Here is a tiny trained network, its code and every weight. The questions are about switching its units off for an input and a class, where a switched-off unit gives its printed mean instead of its output.

import numpy as np


def w(rows, s, z=0):
    codes = np.array(rows[::2]) - 128.0
    scale = np.full(codes.shape[1], s)
    scale[-1] = z or s
    return codes * scale


def f(y):
    return y / 2 * (1 + np.tanh(0.7978845608 * (y + 0.044715 * y**3)))


def log_softmax(a):
    a = a - a.max(-1, keepdims=True)
    return a - np.log(np.exp(a).sum(-1, keepdims=True))


def net(x, mask):
    res = np.array(x, float).reshape(1, 3) / 4 @ E
    y = f(res @ A[0][:, :-1].T + A[0][:, -1])
    res = res + np.where(mask, y, B[0][:, -1]) @ B[0][:, :-1]
    return log_softmax(res[-1] @ U[:, :-1].T + U[:, -1])


A, B = {}, {}
E = w([
[195,169,80,4,201,157,159,111,132],'x0',
[53,93,58,104,118,112,147,117,151],'x1',
[144,88,143,120,176,187,91,56,219],'x2',
],0.011)
A[0] = w([
[138,96,171,180,70,74,96,125,144,120],'N1',
[150,133,130,183,141,167,187,107,114,253],'N2',
[103,112,125,114,148,180,70,34,148,116],'N3',
[175,165,182,127,116,132,96,142,128,59],'N4',
[68,138,183,178,102,189,102,139,103,71],'N5',
[192,199,71,101,152,141,154,167,139,146],'N6',
[89,93,137,187,137,160,115,156,117,155],'N7',
[172,201,74,108,164,152,164,122,150,57],'N8',
[142,121,121,171,81,116,45,162,157,166],'N9',
[97,148,105,125,146,54,128,235,71,88],'N10',
[121,87,172,133,192,156,124,53,109,60],'N11',
[176,222,178,179,140,174,94,157,73,72],'N12',
[215,144,196,143,178,76,71,146,120,123],'N13',
[109,165,116,89,93,101,178,183,70,60],'N14',
[243,137,123,70,118,163,171,132,110,97],'N15',
[126,139,50,73,183,167,66,132,81,121],'N16',
[176,68,170,181,201,121,98,92,160,97],'N17',
[170,238,193,119,134,158,116,138,141,73],'N18',
[94,204,160,129,114,146,169,197,75,139],'N19',
[136,148,163,188,89,133,39,174,172,109],'N20',
[137,86,155,134,53,115,116,189,193,125],'N21',
[116,66,163,107,149,144,79,63,168,137],'N22',
[107,104,169,119,139,180,79,99,166,59],'N23',
[146,42,134,137,87,87,58,203,148,176],'N24',
[2,102,33,79,147,88,139,153,176,120],'N25',
],0.0089,0.0055)
B[0] = w([
[78,150,155,99,163,147,170,153,153,223],'N1',
[254,93,199,76,129,60,151,120,143,209],'N2',
[139,186,57,163,47,147,114,130,102,228],'N3',
[81,67,101,193,185,131,101,166,126,162],'N4',
[69,132,114,104,161,196,178,74,124,190],'N5',
[84,156,150,98,115,165,177,96,187,252],'N6',
[91,89,162,97,88,138,177,95,161,199],'N7',
[53,128,151,131,113,181,144,129,145,212],'N8',
[131,118,165,86,148,133,168,90,134,204],'N9',
[116,148,89,165,60,150,121,163,85,242],'N10',
[70,203,116,162,137,143,117,126,95,173],'N11',
[84,160,106,181,179,122,43,200,179,220],'N12',
[134,124,170,159,222,108,92,194,178,224],'N13',
[98,168,77,150,120,211,124,160,82,217],'N14',
[74,113,103,103,135,151,163,81,186,253],'N15',
[61,86,128,91,139,153,185,168,147,218],'N16',
[142,157,107,138,116,155,94,179,88,214],'N17',
[110,97,129,161,172,127,114,119,164,205],'N18',
[154,160,96,136,72,147,105,107,115,232],'N19',
[67,114,157,107,143,130,161,144,149,210],'N20',
[104,96,101,102,119,166,196,80,154,180],'N21',
[153,204,101,149,38,146,121,127,101,233],'N22',
[81,169,74,176,116,191,109,130,33,183],'N23',
[119,110,148,102,108,132,137,107,157,209],'N24',
[125,47,200,175,216,44,13,225,170,250],'N25',
],0.008,0.0071)
U = w([
[86,132,142,95,135,159,249,87,175,64],'0',
[120,241,79,181,64,163,100,128,57,97],'1',
[123,109,157,182,195,110,52,160,175,91],'2',
[194,143,168,92,102,102,169,117,164,255],'3',
[192,133,117,121,156,100,148,46,43,12],'4',
],0.012,0.0096)

Each question gives the input, the list of numbers given to net, and the class t.
The units are the neurons (one row each of A and B). Each row of codes is followed by its name. A weight is (code - 128) times the scale printed after its matrix; where a second scale follows, it is the last column's (A, B and U).
mask holds one flag per neuron, in row order. A switched-off neuron (its flag False) gives its mean, the last column of its row in B, instead of its output. The means were averaged over made-up inputs and are rounded, as every weight is.
A unit's drop is (log p(t) with every unit on - log p(t) with that unit switched off) / (log p(t) with every unit on - log p(t) with every unit switched off).
The circuit of an input: a set's keep is (log p(t) with only the set's units on - log p(t) with every unit switched off) / (log p(t) with every unit on - log p(t) with every unit switched off). Starting from the 12 units with the biggest drops (on a tie, the unit counted first), units are removed one at a time, each time the one whose removal leaves the highest keep (on an exact tie, the one counted first), for as long as the keep stays at least 0.8.
units of the circuit, in order: the units of the circuit, biggest drop first
most important unit: the unit with the biggest drop
k most important neurons: the k neurons with the biggest drops, biggest first
drop of u: that unit's drop, to one decimal
input [-5,-8,-3], class 2: most important unit => N12
input [-4,6,-5], class 2: 3 most important neurons => N25; N22; N3
input [-1,-2,-3], class 3: 3 most important neurons => N3; N23; N22
input [3,1,0], class 3: units of the circuit, in order => N5; N1; N14; N23
input [-6,0,6], class 0: 3 most important neurons => N7; N20; N9
input [-1,-1,-3], class 3: 3 most important neurons => N3; N23; N22
input [3,3,2], class 3: 2 most important neurons => N12; N13
input [5,6,8], class 1: 2 most important neurons => N3; N22
input [-2,3,2], class 3: 2 most important neurons => N12; N13
input [-4,-4,4], class 0: 2 most important neurons => N25; N20
input [6,-6,-4], class 0: 3 most important neurons => N6; N25; N15
input [-4,6,6], class 1: 3 most important neurons => N22; N3; N23
input [-6,8,-1], class 2: drop of N25 => 6.4
input [-6,3,6], class 0: units of the circuit, in order => N7
input [5,7,1], class 2: drop of N25 => 1.4
input [2,6,-5], class 2: drop of N3 => 0.2
